Below are the code and all the weights of a small trained network. Each question names an input and a class and asks about switching units off, where a switched-off unit gives its printed mean instead of its output.

import numpy as np


def w(rows, s, z=0):
    codes = np.array(rows[::2]) - 128.0
    scale = np.full(codes.shape[1], s)
    scale[-1] = z or s
    return codes * scale


def norm(h):
    return h / np.sqrt((h * h).mean(-1, keepdims=True) + 1e-5)


def f(y):
    return y / 2 * (1 + np.tanh(0.7978845608 * (y + 0.044715 * y**3)))


def log_softmax(a):
    a = a - a.max(-1, keepdims=True)
    return a - np.log(np.exp(a).sum(-1, keepdims=True))


def net(x, mask):
    res = np.array(x, float).reshape(1, 5) / 4 @ E
    u = 0
    for l in range(3):
        y = f(norm(res) @ A[l][:, :-1].T + A[l][:, -1])
        res = res + np.where(mask[u : u + 8], y, B[l][:, -1]) @ B[l][:, :-1]
        u += 8
    return log_softmax(norm(res)[-1] @ U[:, :-1].T + U[:, -1])


A, B = {}, {}
E = w([
[7,127,70,89,92,74],'x0',
[164,148,23,250,249,231],'x1',
[107,162,140,120,65,166],'x2',
[107,175,111,131,23,134],'x3',
[254,59,74,81,89,105],'x4',
],0.0058)
A[0] = w([
[147,163,79,81,119,176,157],'L0N1',
[203,148,212,156,126,169,143],'L0N2',
[118,86,78,161,187,221,185],'L0N3',
[184,88,136,141,83,98,199],'L0N4',
[168,156,163,166,80,182,4],'L0N5',
[254,193,140,132,102,138,83],'L0N6',
[105,120,200,157,136,175,108],'L0N7',
[100,89,66,146,47,139,150],'L0N8',
],0.0077,0.0021)
B[0] = w([
[154,135,85,140,161,124,149],'L0N1',
[2,72,80,95,90,111,205],'L0N2',
[133,102,194,118,104,92,253],'L0N3',
[103,189,135,53,150,162,183],'L0N4',
[104,81,94,197,127,183,147],'L0N5',
[70,141,67,106,159,106,198],'L0N6',
[53,214,45,49,124,67,156],'L0N7',
[118,113,93,141,188,245,162],'L0N8',
],0.0078,0.0047)
A[1] = w([
[111,80,99,137,154,122,100],'L1N1',
[193,115,147,178,198,227,248],'L1N2',
[206,198,100,216,137,220,155],'L1N3',
[168,194,67,212,183,126,32],'L1N4',
[48,226,207,218,164,56,109],'L1N5',
[107,167,31,182,2,90,212],'L1N6',
[13,93,123,109,184,87,210],'L1N7',
[127,59,220,125,228,21,78],'L1N8',
],0.0056,0.0015)
B[1] = w([
[55,123,136,101,73,97,151],'L1N1',
[114,181,155,146,85,67,196],'L1N2',
[82,129,197,47,164,77,168],'L1N3',
[135,145,197,181,171,134,156],'L1N4',
[152,206,88,47,143,113,216],'L1N5',
[131,91,188,146,216,208,180],'L1N6',
[154,60,76,128,112,154,255],'L1N7',
[124,139,178,129,96,255,212],'L1N8',
],0.0087,0.0043)
A[2] = w([
[141,183,121,187,182,148,4],'L2N1',
[110,114,59,107,135,111,255],'L2N2',
[148,114,199,89,188,147,142],'L2N3',
[98,145,109,102,134,134,70],'L2N4',
[118,167,175,106,100,88,232],'L2N5',
[188,171,110,52,186,149,78],'L2N6',
[92,111,25,137,88,115,147],'L2N7',
[98,103,244,92,93,95,59],'L2N8',
],0.011,0.0014)
B[2] = w([
[210,176,243,77,154,60,195],'L2N1',
[95,101,81,210,140,104,240],'L2N2',
[42,117,137,207,117,202,230],'L2N3',
[90,150,84,195,112,178,196],'L2N4',
[145,173,112,112,229,136,195],'L2N5',
[134,105,2,182,143,158,233],'L2N6',
[29,148,154,140,116,129,231],'L2N7',
[178,102,147,120,229,114,255],'L2N8',
],0.0075,0.0041)
U = w([
[196,124,247,1,245,33,253],'0',
[95,81,165,90,171,243,128],'1',
[148,157,4,102,144,75,166],'2',
[10,1,189,156,58,67,167],'3',
[89,76,193,119,104,205,7],'4',
],0.0059,0.0012)

Each question gives the input, the list of numbers given to net, and the class t.
The units are the neurons (one row each of A and B). Each row of codes is followed by its name. A weight is (code - 128) times the scale printed after its matrix; where a second scale follows, it is the last column's (A, B and U).
mask holds one flag per neuron, layer by layer. A switched-off neuron (its flag False) gives its mean, the last column of its row in B, instead of its output. The means were averaged over made-up inputs and are rounded, as every weight is.
A unit's drop is (log p(t) with every unit on - log p(t) with that unit switched off) / (log p(t) with every unit on - log p(t) with every unit switched off).
The circuit of an input: a set's keep is (log p(t) with only the set's units on - log p(t) with every unit switched off) / (log p(t) with every unit on - log p(t) with every unit switched off). Starting from the 12 units with the biggest drops (on a tie, the unit counted first), units are removed one at a time, each time the one whose removal leaves the highest keep (on an exact tie, the one counted first), for as long as the keep stays at least 0.8.
circuit, biggest first: the units of the circuit, biggest drop first
k most important neurons: the k neurons with the biggest drops, biggest first
k most important neurons of layer l: the k neurons of layer l with the biggest drops, biggest first
drop when u is switched off: that unit's drop, to one decimal
input [-7,3,-5,-4,-2], class 3: 3 most important neurons => (L0N2; L2N3; L2N5)
input [-3,8,-8,4,-5], class 0: most important neuron => (L2N1)
input [-8,8,-4,-4,-3], class 0: circuit, biggest first => (L2N1; L1N2)
input [-1,-4,5,8,2], class 1: 2 most important neurons of layer 1 => (L1N6; L1N7)
input [5,3,4,1,-7], class 2: circuit, biggest first => (L1N5; L1N8; L2N3)
input [4,8,-6,-4,5], class 0: 2 most important neurons of layer 1 => (L1N2; L1N6)
input [0,-8,5,3,5], class 0: circuit, biggest first => (L2N8; L2N5)
input [8,6,-6,3,7], class 3: circuit, biggest first => (L1N5; L2N7)
input [-7,8,-3,0,-1], class 0: circuit, biggest first => (L1N2; L2N1)
input [6,4,1,-7,-8], class 2: 2 most important neurons of layer 1 => (L1N5; L1N6)
input [-3,-5,-2,-8,1], class 1: 2 most important neurons => (L1N8; L2N3)
input [4,-8,3,1,-5], class 0: 2 most important neurons => (L2N8; L0N2)
input [-8,6,4,-5,6], class 3: 3 most important neurons of layer 2 => (L2N3; L2N8; L2N5)
input [-5,-1,-4,3,-2], class 3: circuit, biggest first => (L0N2)
input [-6,-5,1,8,3], class 1: 3 most important neurons of layer 1 => (L1N6; L1N7; L1N5)
input [-8,-4,-5,7,4], class 3: 2 most important neurons => (L0N2; L0N6)
input [-8,3,3,-1,-6], class 3: 2 most important neurons of layer 0 => (L0N2; L0N5)
input [5,3,4,8,3], class 1: 2 most important neurons => (L1N6; L0N2)
input [7,2,-1,-3,5], class 3: 2 most important neurons => (L2N7; L1N5)
input [1,-4,-1,3,-1], class 0: circuit, biggest first => (L2N8)
input [-5,6,2,0,-2], class 0: 2 most important neurons of layer 1 => (L1N2; L1N4)
input [3,6,6,6,2], class 0: 2 most important neurons of layer 1 => (L1N2; L1N8)
input [-5,-2,-4,0,-8], class 2: drop when L1N5 is switched off => 0.5
input [-8,1,8,-5,2], class 3: drop when L0N2 is switched off => 1.1
input [-1,8,2,5,-8], class 0: drop when L2N1 is switched off => 0.3
input [1,4,0,-2,-7], class 2: drop when L2N6 is switched off => 0.3
input [-5,-3,2,-2,0], class 3: circuit, biggest first => (L0N2)
